Here is a tiny trained network, its code and every weight. The questions are about switching its units off for an input and a target symbol, where a switched-off unit gives its printed mean instead of its output.

import numpy as np


def w(rows, s, z=0):
    codes = np.array(rows[::2]) - 128.0
    scale = np.full(codes.shape[1], s)
    scale[-1] = z or s
    return codes * scale


def norm(h):
    return h / np.sqrt((h * h).mean(-1, keepdims=True) + 1e-5)


def f(y):
    return np.maximum(y, 0)


def softmax(a):
    e = np.exp(a - a.max(-1, keepdims=True))
    return e / e.sum(-1, keepdims=True)


def log_softmax(a):
    a = a - a.max(-1, keepdims=True)
    return a - np.log(np.exp(a).sum(-1, keepdims=True))


def net(x, mask):
    ids = ['γδεμπσ'.index(c) for c in x.split()]
    T = len(ids)
    res = E[ids] + P[:T]
    r = norm(res)
    for j in range(3):
        rows = slice(3 * j, 3 * j + 3)
        q, k, v = (r @ M[0][rows].T for M in (Q, K, V))
        z = softmax(np.where(np.tri(T) > 0, q @ k.T / 3**0.5, -1e9)) @ v
        o = O[0][rows]
        res = res + np.where(mask[j], z, o[:, -1]) @ o[:, :-1]
    y = f(norm(res) @ A[0][:, :-1].T + A[0][:, -1])
    res = res + np.where(mask[3:15], y, B[0][:, -1]) @ B[0][:, :-1]
    return log_softmax(norm(res)[-1] @ U[:, :-1].T + U[:, -1])


Q, K, V, O, A, B = {}, {}, {}, {}, {}, {}
E = w([
[130,193,161,115],'γ',
[44,113,87,56],'δ',
[132,161,45,1],'ε',
[140,91,133,163],'μ',
[155,87,113,156],'π',
[141,89,59,169],'σ',
],0.011)
P = w([
[237,124,255,176],'0',
[232,163,186,192],'1',
[182,141,214,177],'2',
[127,112,219,155],'3',
[159,134,175,161],'4',
[151,129,150,153],'5',
[127,110,148,150],'6',
[123,106,135,151],'7',
[130,107,111,151],'8',
[133,104,97,157],'9',
[127,95,92,163],'10',
],0.0058)
Q[0] = w([
[141,159,177,127],'head 1',
[126,181,126,147],'head 1',
[90,161,140,113],'head 1',
[68,161,77,75],'head 2',
[80,68,75,108],'head 2',
[129,156,119,196],'head 2',
[64,2,163,73],'head 3',
[102,119,157,80],'head 3',
[81,96,182,142],'head 3',
],0.0088)
K[0] = w([
[202,130,176,160],'head 1',
[198,163,151,145],'head 1',
[132,175,124,137],'head 1',
[55,144,81,88],'head 2',
[95,103,49,171],'head 2',
[132,197,117,188],'head 2',
[100,136,1,147],'head 3',
[117,206,108,101],'head 3',
[161,203,53,128],'head 3',
],0.009)
V[0] = w([
[211,137,125,108],'head 1',
[94,75,197,132],'head 1',
[198,147,146,171],'head 1',
[166,157,107,51],'head 2',
[98,188,178,171],'head 2',
[81,54,69,140],'head 2',
[162,49,204,115],'head 3',
[102,136,117,205],'head 3',
[152,166,1,108],'head 3',
],0.008)
O[0] = w([
[105,165,191,75,183],'head 1',
[186,118,123,253,140],'head 1',
[198,69,133,77,181],'head 1',
[71,226,157,99,84],'head 2',
[101,119,7,132,76],'head 2',
[216,113,184,119,152],'head 2',
[99,31,196,89,250],'head 3',
[142,102,75,150,160],'head 3',
[212,159,79,124,79],'head 3',
],0.0058,0.0025)
A[0] = w([
[183,153,195,141,31],'neuron 1',
[41,126,63,154,143],'neuron 2',
[89,201,37,122,77],'neuron 3',
[145,142,61,92,174],'neuron 4',
[60,153,97,170,110],'neuron 5',
[171,219,254,149,79],'neuron 6',
[72,123,181,93,113],'neuron 7',
[117,108,109,16,122],'neuron 8',
[178,80,152,164,171],'neuron 9',
[242,131,228,154,103],'neuron 10',
[108,50,156,109,252],'neuron 11',
[223,126,108,165,244],'neuron 12',
],0.0073,0.0026)
B[0] = w([
[103,190,130,184,136],'neuron 1',
[79,138,2,132,162],'neuron 2',
[158,54,89,154,157],'neuron 3',
[42,146,194,136,163],'neuron 4',
[76,132,101,152,147],'neuron 5',
[191,72,208,57,158],'neuron 6',
[193,153,140,145,183],'neuron 7',
[152,148,173,159,196],'neuron 8',
[92,156,55,91,238],'neuron 9',
[83,179,49,187,195],'neuron 10',
[152,171,141,71,254],'neuron 11',
[119,181,177,105,238],'neuron 12',
],0.0063,0.0055)
U = w([
[8,106,58,90,72],'γ',
[65,134,78,226,81],'δ',
[30,242,99,78,96],'ε',
[129,15,136,163,84],'μ',
[154,117,211,76,252],'π',
[254,142,58,152,72],'σ',
],0.0085,0.0044)

Each question gives the input, a string of symbols that net reads in full, and the target symbol t.
The units are the heads (3 rows each of Q, K, V and O) and the neurons (one row each of A and B). Each row of codes is followed by its name. A weight is (code - 128) times the scale printed after its matrix; where a second scale follows, it is the last column's (O, A, B and U).
mask holds one flag per unit, heads first, then neurons. A switched-off unit (its flag False) gives its mean, the last column of its rows in O or B, instead of its output. The means were averaged over made-up inputs and are rounded, as every weight is.
A unit's drop is (log p(t) with every unit on - log p(t) with that unit switched off) / (log p(t) with every unit on - log p(t) with every unit switched off).
The circuit of an input: a set's keep is (log p(t) with only the set's units on - log p(t) with every unit switched off) / (log p(t) with every unit on - log p(t) with every unit switched off). Starting from the 12 units with the biggest drops (on a tie, the unit counted first), units are removed one at a time, each time the one whose removal leaves the highest keep (on an exact tie, the one counted first), for as long as the keep stays at least 0.8.
circuit, biggest first: the units of the circuit, biggest drop first
k most important neurons: the k neurons with the biggest drops, biggest first
which heads matter: for each layer, one digit per head in row order, 1 if its drop is at least 0.15 and else 0, layers parted by /
input π σ μ δ σ, target μ: which heads matter	011
input σ γ γ δ ε δ σ π, target δ: circuit, biggest first	(head 1)
input σ γ σ σ γ σ σ ε π δ, target π: circuit, biggest first	(head 2; neuron 9)
input μ μ σ π δ σ δ γ σ ε, target π: which heads matter	010
input σ γ γ σ, target γ: which heads matter	000
input ε γ π ε δ, target π: which heads matter	011
input μ γ δ μ ε γ μ ε γ, target γ: 2 most important neurons	(neuron 2; neuron 12)
input π ε σ, target π: which heads matter	101
input σ ε δ μ μ, target δ: 4 most important neurons	(neuron 10; neuron 9; neuron 7; neuron 6)
input ε ε ε σ δ μ ε δ μ, target ε: 2 most important neurons	(neuron 12; neuron 9)
input σ μ μ π π, target μ: which heads matter	011
input δ γ δ γ σ γ γ μ, target γ: which heads matter	010
input δ δ δ δ δ, target δ: which heads matter	100
input δ δ μ μ π, target μ: circuit, biggest first	(head 3; head 2)
input μ δ μ, target μ: circuit, biggest first	(head 2)
input σ μ σ ε π μ ε δ δ σ γ, target π: which heads matter	000
input ε σ σ σ, target σ: which heads matter	011
input π δ μ, target δ: which heads matter	110
input γ σ σ μ, target σ: 3 most important neurons	(neuron 4; neuron 11; neuron 2)
input δ δ π, target δ: circuit, biggest first	(neuron 10)
input σ δ ε σ, target ε: 2 most important neurons	(neuron 9; neuron 12)
input μ σ δ π, target σ: 2 most important neurons	(neuron 4; neuron 11)
